Here is a tiny trained network, its code and every weight. The questions are about switching its units off for an input and a class, where a switched-off unit gives its printed mean instead of its output.

import numpy as np


def w(rows, s, z=0):
    codes = np.array(rows[::2]) - 128.0
    scale = np.full(codes.shape[1], s)
    scale[-1] = z or s
    return codes * scale


def norm(h):
    return h / np.sqrt((h * h).mean(-1, keepdims=True) + 1e-5)


def f(y):
    return np.maximum(y, 0)


def log_softmax(a):
    a = a - a.max(-1, keepdims=True)
    return a - np.log(np.exp(a).sum(-1, keepdims=True))


def net(x, mask):
    res = np.array(x, float).reshape(1, 6) / 4 @ E
    u = 0
    for l in range(3):
        y = f(norm(res) @ A[l][:, :-1].T + A[l][:, -1])
        res = res + np.where(mask[u : u + 4], y, B[l][:, -1]) @ B[l][:, :-1]
        u += 4
    return log_softmax(norm(res)[-1] @ U[:, :-1].T + U[:, -1])


A, B = {}, {}
E = w([
[141,73,17,86,72,116,84,159,135,212,248],'x0',
[152,97,111,91,116,97,48,192,108,158,179],'x1',
[161,118,102,81,197,123,69,80,195,128,68],'x2',
[159,144,118,125,191,230,125,112,57,94,127],'x3',
[113,108,119,207,139,104,120,72,90,156,143],'x4',
[141,105,49,99,65,147,94,182,177,149,156],'x5',
],0.013)
A[0] = w([
[78,164,126,124,43,126,251,130,175,127,150,85],'0.n1',
[78,153,160,204,168,150,179,47,71,136,152,123],'0.n2',
[125,103,142,116,158,71,40,134,115,159,100,2],'0.n3',
[115,117,172,174,117,65,184,144,196,91,81,29],'0.n4',
],0.011,0.0052)
B[0] = w([
[140,87,135,84,77,83,120,178,142,7,99,214],'0.n1',
[168,146,134,142,183,137,127,111,83,157,102,254],'0.n2',
[182,132,152,73,59,143,124,120,161,87,136,158],'0.n3',
[151,147,180,159,169,167,52,75,96,95,135,187],'0.n4',
],0.015,0.0095)
A[1] = w([
[171,120,68,144,96,129,2,94,123,164,185,2],'1.n1',
[117,28,16,139,75,99,17,153,106,123,160,45],'1.n2',
[70,98,73,228,81,74,234,108,97,123,135,94],'1.n3',
[94,128,116,134,120,54,108,20,251,175,41,209],'1.n4',
],0.007,0.0033)
B[1] = w([
[168,19,128,161,151,131,9,39,126,130,214,199],'1.n1',
[64,154,74,109,105,148,67,77,214,183,212,253],'1.n2',
[28,104,159,80,158,135,181,253,91,57,144,153],'1.n3',
[153,94,236,219,205,100,165,188,94,15,107,197],'1.n4',
],0.0077,0.0066)
A[2] = w([
[173,90,30,91,42,117,135,190,71,111,231,117],'2.n1',
[82,255,199,161,116,148,144,180,76,100,77,194],'2.n2',
[86,96,122,194,65,166,222,165,32,137,213,178],'2.n3',
[95,158,148,174,240,206,149,67,14,139,89,252],'2.n4',
],0.0089,0.0034)
B[2] = w([
[84,164,129,136,174,182,179,130,109,175,119,214],'2.n1',
[203,166,114,120,178,113,137,82,95,186,58,195],'2.n2',
[106,140,170,165,118,93,174,146,141,66,44,167],'2.n3',
[176,100,150,169,173,251,231,98,140,141,86,248],'2.n4',
],0.014,0.015)
U = w([
[42,142,139,136,83,144,204,203,156,128,101,165],'0',
[112,112,40,85,88,189,56,106,162,238,247,3],'1',
[189,105,194,94,63,59,71,133,135,20,89,98],'2',
[212,135,158,192,207,145,139,33,68,158,66,181],'3',
],0.013,0.0048)

Each question gives the input, the list of numbers given to net, and the class t.
The units are the neurons (one row each of A and B). Each row of codes is followed by its name. A weight is (code - 128) times the scale printed after its matrix; where a second scale follows, it is the last column's (A, B and U).
mask holds one flag per neuron, layer by layer. A switched-off neuron (its flag False) gives its mean, the last column of its row in B, instead of its output. The means were averaged over made-up inputs and are rounded, as every weight is.
A unit's drop is (log p(t) with every unit on - log p(t) with that unit switched off) / (log p(t) with every unit on - log p(t) with every unit switched off).
The circuit of an input: a set's keep is (log p(t) with only the set's units on - log p(t) with every unit switched off) / (log p(t) with every unit on - log p(t) with every unit switched off). Starting from all 12 units, units are removed one at a time, each time the one whose removal leaves the highest keep (on an exact tie, the one counted first), for as long as the keep stays at least 0.8.
units of the circuit, in order: the units of the circuit, biggest drop first
most important unit: the unit with the biggest drop
k most important neurons: the k neurons with the biggest drops, biggest first
top k neurons in layer l: the k neurons of layer l with the biggest drops, biggest first
drop when u is switched off: that unit's drop, to one decimal
input [8,-6,-6,3,-7,-7], class 0: units of the circuit, in order -> [0.n1, 2.n1, 2.n4]
input [-5,5,-4,-5,-6,-3], class 2: units of the circuit, in order -> [2.n4]
input [2,-3,-2,7,3,8], class 1: units of the circuit, in order -> [0.n2, 2.n4]
input [2,0,1,-5,-4,3], class 0: 2 most important neurons -> [0.n4, 0.n1]
input [8,-5,5,-5,4,-3], class 2: units of the circuit, in order -> [1.n4, 2.n4, 2.n1]
input [3,3,-4,5,5,3], class 1: units of the circuit, in order -> [1.n2, 2.n4]
input [7,4,-8,2,5,-1], class 0: 4 most important neurons -> [2.n3, 1.n3, 0.n4, 2.n1]
input [4,-2,8,-6,-6,0], class 2: 2 most important neurons -> [1.n4, 2.n4]
input [3,5,-8,4,1,5], class 0: 3 most important neurons -> [2.n3, 0.n4, 2.n1]
input [4,-5,-8,-8,0,1], class 2: 2 most important neurons -> [0.n1, 2.n4]
input [8,0,-4,1,4,-2], class 0: top 2 neurons in layer 2 -> [2.n3, 2.n1]
input [-1,-1,-4,4,0,5], class 0: top 2 neurons in layer 0 -> [0.n2, 0.n4]
input [8,5,-5,1,1,-5], class 1: 3 most important neurons -> [1.n2, 1.n1, 2.n4]
input [-7,-2,-2,-3,-3,8], class 2: most important unit -> 0.n1
input [0,1,0,-7,7,2], class 2: 2 most important neurons -> [1.n4, 2.n4]
input [8,0,-7,-3,8,0], class 0: 2 most important neurons -> [2.n3, 1.n3]
input [2,-7,-4,4,-4,1], class 2: 2 most important neurons -> [0.n1, 2.n4]
input [8,3,-5,6,-5,0], class 1: top 2 neurons in layer 1 -> [1.n2, 1.n1]
input [6,-4,-4,-7,6,1], class 0: drop when 1.n2 is switched off -> 0.0
input [-3,1,-4,-2,-2,1], class 2: units of the circuit, in order -> [0.n1]
input [7,-5,-6,-3,0,6], class 0: drop when 2.n3 is switched off -> 0.1
input [-6,5,-8,-8,-2,2], class 2: drop when 0.n1 is switched off -> 0.2
